Below are the code and all the weights of a small trained network. Each question names an input and a class and asks about switching units off, where a switched-off unit gives its printed mean instead of its output.

import numpy as np


def w(rows, s, z=0):
    codes = np.array(rows[::2]) - 128.0
    scale = np.full(codes.shape[1], s)
    scale[-1] = z or s
    return codes * scale


def norm(h):
    return h / np.sqrt((h * h).mean(-1, keepdims=True) + 1e-5)


def f(y):
    return np.maximum(y, 0)


def log_softmax(a):
    a = a - a.max(-1, keepdims=True)
    return a - np.log(np.exp(a).sum(-1, keepdims=True))


def net(x, mask):
    res = np.array(x, float).reshape(1, 6) / 4 @ E
    u = 0
    for l in range(4):
        y = f(norm(res) @ A[l][:, :-1].T + A[l][:, -1])
        res = res + np.where(mask[u : u + 7], y, B[l][:, -1]) @ B[l][:, :-1]
        u += 7
    return log_softmax(norm(res)[-1] @ U[:, :-1].T + U[:, -1])


A, B = {}, {}
E = w([
[119,116,121,131,129],'x0',
[129,123,126,131,138],'x1',
[127,125,126,129,134],'x2',
[72,254,81,179,164],'x3',
[36,102,219,87,226],'x4',
[101,76,41,14,138],'x5',
],0.0068)
A[0] = w([
[158,79,109,160,107,20],'L0N0',
[95,159,81,108,94,117],'L0N1',
[56,109,90,182,153,66],'L0N2',
[155,130,159,128,84,17],'L0N3',
[189,150,173,18,2,74],'L0N4',
[201,115,97,114,202,164],'L0N5',
[170,128,85,150,99,251],'L0N6',
],0.0073,0.0017)
B[0] = w([
[193,103,166,177,139,171],'L0N0',
[173,231,76,142,202,194],'L0N1',
[145,206,132,131,82,180],'L0N2',
[206,170,192,253,118,162],'L0N3',
[111,47,83,114,184,238],'L0N4',
[102,120,58,116,31,175],'L0N5',
[132,155,4,117,189,254],'L0N6',
],0.0051,0.0031)
A[1] = w([
[108,226,131,66,185,144],'L1N0',
[94,131,143,172,127,143],'L1N1',
[51,159,142,141,118,5],'L1N2',
[255,115,94,129,95,149],'L1N3',
[169,138,104,162,130,139],'L1N4',
[147,37,125,193,127,20],'L1N5',
[131,66,175,133,159,216],'L1N6',
],0.0095,0.0021)
B[1] = w([
[2,83,62,148,129,246],'L1N0',
[206,140,159,101,120,175],'L1N1',
[106,101,122,169,117,169],'L1N2',
[91,69,164,175,134,254],'L1N3',
[107,169,85,143,102,198],'L1N4',
[181,170,149,187,102,186],'L1N5',
[93,205,142,88,19,224],'L1N6',
],0.0081,0.0051)
A[2] = w([
[185,65,68,172,83,159],'L2N0',
[28,158,116,117,187,198],'L2N1',
[153,122,171,63,144,14],'L2N2',
[103,198,136,164,219,10],'L2N3',
[254,97,121,103,112,127],'L2N4',
[49,105,130,53,116,14],'L2N5',
[150,181,194,184,153,93],'L2N6',
],0.0079,0.0012)
B[2] = w([
[99,111,152,122,219,222],'L2N0',
[171,127,164,131,106,254],'L2N1',
[133,173,96,206,99,147],'L2N2',
[158,58,100,155,129,186],'L2N3',
[4,114,132,125,159,169],'L2N4',
[166,108,106,131,126,215],'L2N5',
[114,134,113,79,108,199],'L2N6',
],0.011,0.0053)
A[3] = w([
[171,57,130,125,111,125],'L3N0',
[160,186,57,171,149,171],'L3N1',
[194,110,169,33,53,86],'L3N2',
[120,99,237,247,88,142],'L3N3',
[199,170,125,211,97,10],'L3N4',
[51,204,108,113,93,34],'L3N5',
[104,85,102,83,129,178],'L3N6',
],0.011,0.0013)
B[3] = w([
[54,186,143,146,164,152],'L3N0',
[177,155,204,59,34,186],'L3N1',
[100,208,193,120,95,175],'L3N2',
[219,178,38,117,190,254],'L3N3',
[34,2,185,162,119,178],'L3N4',
[179,64,139,105,237,167],'L3N5',
[105,128,176,158,92,179],'L3N6',
],0.0094,0.01)
U = w([
[222,119,46,211,234,251],'0',
[27,5,99,95,203,195],'1',
[198,49,200,200,11,84],'2',
[165,132,7,38,41,118],'3',
[224,244,205,82,150,66],'4',
[30,165,222,68,65,40],'5',
],0.019,0.0026)

Each question gives the input, the list of numbers given to net, and the class t.
The units are the neurons (one row each of A and B). Each row of codes is followed by its name. A weight is (code - 128) times the scale printed after its matrix; where a second scale follows, it is the last column's (A, B and U).
mask holds one flag per neuron, layer by layer. A switched-off neuron (its flag False) gives its mean, the last column of its row in B, instead of its output. The means were averaged over made-up inputs and are rounded, as every weight is.
A unit's drop is (log p(t) with every unit on - log p(t) with that unit switched off) / (log p(t) with every unit on - log p(t) with every unit switched off).
The circuit of an input: a set's keep is (log p(t) with only the set's units on - log p(t) with every unit switched off) / (log p(t) with every unit on - log p(t) with every unit switched off). Starting from the 12 units with the biggest drops (on a tie, the unit counted first), units are removed one at a time, each time the one whose removal leaves the highest keep (on an exact tie, the one counted first), for as long as the keep stays at least 0.8.
units of the circuit, in order: the units of the circuit, biggest drop first
most important unit: the unit with the biggest drop
k most important neurons: the k neurons with the biggest drops, biggest first
k most important neurons of layer l: the k neurons of layer l with the biggest drops, biggest first
input [-3,6,-1,-3,6,-6], class 4: most important unit => L1N6
input [-2,5,8,-3,2,8], class 5: 2 most important neurons => (L3N3, L3N2)
input [-4,3,1,1,-3,-7], class 2: 4 most important neurons => (L3N4, L3N1, L1N4, L2N6)
input [-1,-8,-8,-6,3,-6], class 4: units of the circuit, in order => (L3N3, L1N6)
input [3,-6,6,8,-5,1], class 3: 3 most important neurons => (L3N1, L1N0, L0N6)
input [-4,5,-2,0,8,-2], class 4: units of the circuit, in order => (L2N1, L1N3)
input [2,7,8,3,-5,0], class 2: 2 most important neurons => (L3N1, L3N3)
input [7,4,4,-6,-4,1], class 1: 3 most important neurons of layer 2 => (L2N4, L2N0, L2N1)
input [-4,5,4,5,-1,1], class 3: 2 most important neurons of layer 1 => (L1N0, L1N3)
input [-1,6,-7,-1,1,-7], class 4: 2 most important neurons of layer 2 => (L2N6, L2N0)
input [8,-2,6,2,-1,2], class 3: 2 most important neurons of layer 3 => (L3N1, L3N4)
input [-8,-8,8,-5,-5,1], class 1: 2 most important neurons => (L2N4, L2N0)
input [-5,2,6,-5,0,-3], class 0: 2 most important neurons => (L3N3, L3N1)
input [6,0,0,0,-7,5], class 1: units of the circuit, in order => (L2N0, L3N3)
input [1,-2,-7,0,6,3], class 5: most important unit => L2N1
input [-3,2,8,1,-2,1], class 3: 3 most important neurons => (L0N6, L3N1, L3N4)
input [-7,-2,-7,0,0,4], class 1: 2 most important neurons => (L1N6, L3N3)
input [-5,0,2,1,-2,-7], class 2: 3 most important neurons of layer 2 => (L2N6, L2N4, L2N1)
input [0,-3,-3,-2,0,-8], class 0: 4 most important neurons => (L3N3, L3N1, L2N1, L3N4)
input [-2,0,-5,2,-7,-3], class 2: most important unit => L3N1
input [0,2,-6,1,-1,-2], class 2: 4 most important neurons => (L1N4, L3N1, L2N4, L3N4)
input [7,-7,7,2,-6,-3], class 2: 2 most important neurons => (L3N1, L3N4)
input [-3,-8,-1,-7,0,1], class 1: 4 most important neurons => (L2N4, L0N4, L2N0, L2N1)
